Below is a small trained network, with its code and all its weights. Each question gives an input and a target symbol and asks what happens when units are switched off, that is, made to give their printed mean instead of their output.

import numpy as np


def w(rows, s, z=0):
    codes = np.array(rows[::2]) - 128.0
    scale = np.full(codes.shape[1], s)
    scale[-1] = z or s
    return codes * scale


def f(y):
    return np.maximum(y, 0)


def softmax(a):
    e = np.exp(a - a.max(-1, keepdims=True))
    return e / e.sum(-1, keepdims=True)


def log_softmax(a):
    a = a - a.max(-1, keepdims=True)
    return a - np.log(np.exp(a).sum(-1, keepdims=True))


def net(x, mask):
    ids = ['βδεηστφω'.index(c) for c in x.split()]
    T = len(ids)
    res = E[ids] + P[:T]
    q, k, v = (res @ M[0].T for M in (Q, K, V))
    z = softmax(np.where(np.tri(T) > 0, q @ k.T / 4**0.5, -1e9)) @ v
    res = res + np.where(mask[0], z, O[0][:, -1]) @ O[0][:, :-1]
    y = f(res @ A[0][:, :-1].T + A[0][:, -1])
    res = res + np.where(mask[1:25], y, B[0][:, -1]) @ B[0][:, :-1]
    return log_softmax(res[-1] @ U[:, :-1].T + U[:, -1])


Q, K, V, O, A, B = {}, {}, {}, {}, {}, {}
E = w([
[190,56,129,170,123,132,94,56],'β',
[159,64,190,84,141,90,107,175],'δ',
[181,63,29,125,91,116,114,84],'ε',
[98,170,30,185,91,168,122,88],'η',
[77,254,126,84,171,155,129,137],'σ',
[89,167,199,224,146,155,93,105],'τ',
[94,144,21,83,127,109,139,150],'φ',
[174,139,74,48,136,142,128,106],'ω',
],0.0096)
P = w([
[119,186,115,109,191,63,185,49],'0',
[90,62,89,146,164,113,17,164],'1',
[203,121,89,138,173,133,21,230],'2',
[194,205,96,134,135,126,134,232],'3',
[32,72,105,204,146,56,223,170],'4',
[94,57,166,114,64,191,221,50],'5',
[235,144,175,86,87,254,76,56],'6',
],0.0075)
Q[0] = w([
[137,122,173,89,53,208,157,67],'head 1',
[39,93,103,163,157,45,241,119],'head 1',
[205,174,118,134,145,165,6,159],'head 1',
[116,108,181,81,44,198,184,78],'head 1',
],0.012)
K[0] = w([
[201,163,109,151,128,156,96,189],'head 1',
[82,92,113,109,147,161,51,116],'head 1',
[150,165,147,150,100,77,247,106],'head 1',
[201,152,112,136,134,165,65,202],'head 1',
],0.013)
V[0] = w([
[166,87,197,204,129,188,66,16],'head 1',
[102,254,97,115,134,186,150,82],'head 1',
[201,76,4,90,79,141,125,83],'head 1',
[198,125,182,25,164,121,122,133],'head 1',
],0.0083)
O[0] = w([
[125,113,128,61,183,240,15,67,111],'head 1',
[18,24,121,138,165,117,215,96,88],'head 1',
[254,167,119,162,197,173,234,169,104],'head 1',
[146,158,88,219,167,65,46,112,253],'head 1',
],0.0085,0.0022)
A[0] = w([
[162,125,223,85,66,118,104,201,9],'neuron 1',
[110,184,61,174,115,124,111,78,135],'neuron 2',
[101,105,132,134,157,76,100,122,51],'neuron 3',
[91,104,114,127,191,105,104,83,166],'neuron 4',
[124,145,88,96,117,75,130,145,180],'neuron 5',
[120,140,183,203,187,146,137,154,74],'neuron 6',
[140,163,104,173,83,86,95,62,182],'neuron 7',
[99,125,183,177,66,131,90,185,97],'neuron 8',
[161,156,129,122,127,120,209,136,171],'neuron 9',
[86,146,149,158,106,137,140,138,178],'neuron 10',
[155,174,140,174,117,64,107,125,185],'neuron 11',
[78,184,155,87,55,152,94,75,157],'neuron 12',
[154,111,136,122,181,189,146,163,233],'neuron 13',
[192,205,99,185,182,144,167,115,2],'neuron 14',
[147,151,124,135,145,75,164,169,141],'neuron 15',
[107,200,109,69,174,176,126,135,119],'neuron 16',
[52,120,187,40,56,172,64,70,155],'neuron 17',
[100,218,85,144,167,130,101,111,88],'neuron 18',
[125,56,146,135,140,255,213,99,70],'neuron 19',
[118,164,181,207,187,105,156,98,203],'neuron 20',
[192,201,86,87,187,220,120,90,192],'neuron 21',
[136,66,183,73,164,136,159,153,85],'neuron 22',
[74,96,125,163,28,40,192,137,94],'neuron 23',
[135,134,162,181,81,135,84,144,166],'neuron 24',
],0.0071,0.0024)
B[0] = w([
[127,255,222,177,60,155,116,124,164],'neuron 1',
[164,117,73,91,153,84,135,98,180],'neuron 2',
[136,124,91,134,150,120,87,144,167],'neuron 3',
[155,119,74,100,133,96,97,97,196],'neuron 4',
[147,129,168,171,80,127,128,144,172],'neuron 5',
[148,67,75,103,149,103,152,120,166],'neuron 6',
[141,130,72,71,133,66,122,152,212],'neuron 7',
[103,161,162,171,110,149,119,205,173],'neuron 8',
[149,90,127,126,114,135,149,197,193],'neuron 9',
[132,109,144,151,112,137,134,159,153],'neuron 10',
[172,130,103,96,111,94,133,162,238],'neuron 11',
[141,77,129,132,85,155,128,185,192],'neuron 12',
[148,106,121,137,185,141,154,136,189],'neuron 13',
[95,62,110,153,112,156,72,193,207],'neuron 14',
[191,110,144,144,80,139,127,136,196],'neuron 15',
[192,66,72,113,139,96,133,32,156],'neuron 16',
[142,38,124,121,74,148,140,147,253],'neuron 17',
[167,102,84,75,146,79,153,62,172],'neuron 18',
[88,164,114,83,190,126,160,223,182],'neuron 19',
[187,66,82,65,112,102,150,98,205],'neuron 20',
[140,112,131,233,174,136,86,138,216],'neuron 21',
[131,106,97,119,181,103,155,108,170],'neuron 22',
[146,122,162,240,145,121,168,87,172],'neuron 23',
[121,155,152,139,110,133,131,165,196],'neuron 24',
],0.0077,0.006)
U = w([
[107,113,137,178,129,173,90,241,132],'β',
[153,154,254,185,39,183,159,162,195],'δ',
[150,236,113,89,79,63,73,111,140],'ε',
[52,155,174,205,130,91,147,21,43],'η',
[140,174,159,161,213,201,79,10,90],'σ',
[167,52,39,90,160,77,150,88,216],'τ',
[78,99,133,69,50,199,113,87,40],'φ',
[61,188,120,46,194,151,196,149,1],'ω',
],0.0053,0.0023)

Each question gives the input, a string of symbols that net reads in full, and the target symbol t.
The units are the heads (4 rows each of Q, K, V and O) and the neurons (one row each of A and B). Each row of codes is followed by its name. A weight is (code - 128) times the scale printed after its matrix; where a second scale follows, it is the last column's (O, A, B and U).
mask holds one flag per unit, heads first, then neurons. A switched-off unit (its flag False) gives its mean, the last column of its rows in O or B, instead of its output. The means were averaged over made-up inputs and are rounded, as every weight is.
A unit's drop is (log p(t) with every unit on - log p(t) with that unit switched off) / (log p(t) with every unit on - log p(t) with every unit switched off).
The circuit of an input: a set's keep is (log p(t) with only the set's units on - log p(t) with every unit switched off) / (log p(t) with every unit on - log p(t) with every unit switched off). Starting from the 12 units with the biggest drops (on a tie, the unit counted first), units are removed one at a time, each time the one whose removal leaves the highest keep (on an exact tie, the one counted first), for as long as the keep stays at least 0.8.
units of the circuit, in order: the units of the circuit, biggest drop first
k most important neurons: the k neurons with the biggest drops, biggest first
drop of u: that unit's drop, to one decimal
input ω φ δ δ β, target δ: units of the circuit, in order : [head 1; neuron 23]
input τ σ τ δ τ, target η: units of the circuit, in order : [head 1; neuron 23]
input η τ ε φ β τ, target β: units of the circuit, in order : [head 1; neuron 14; neuron 19]
input δ η δ τ δ δ, target ε: units of the circuit, in order : [head 1; neuron 17]
input ε β ε ε δ τ τ, target β: units of the circuit, in order : [head 1; neuron 14; neuron 21]
input τ φ ω τ τ, target δ: units of the circuit, in order : [head 1; neuron 23]
input τ η η η τ η, target ω: most important neuron : [neuron 19]
input τ δ η τ δ τ σ, target φ: units of the circuit, in order : [head 1; neuron 17]
input δ η β δ σ, target ω: units of the circuit, in order : [head 1; neuron 19]
input β β δ η σ, target σ: units of the circuit, in order : [head 1; neuron 21; neuron 17]
input ε δ δ τ δ ε δ, target φ: 2 most important neurons : [neuron 17; neuron 21]
input ω η β δ ω, target ω: 2 most important neurons : [neuron 19; neuron 17]
input δ δ ω, target ε: drop of neuron 16 : 0.0
input φ δ δ δ, target δ: drop of neuron 23 : 0.2
input ω τ τ σ δ σ δ, target η: drop of neuron 23 : 0.3
input β σ ω ε τ ω, target β: drop of neuron 14 : 0.4
input δ δ δ δ δ, target δ: most important neuron : [neuron 1]
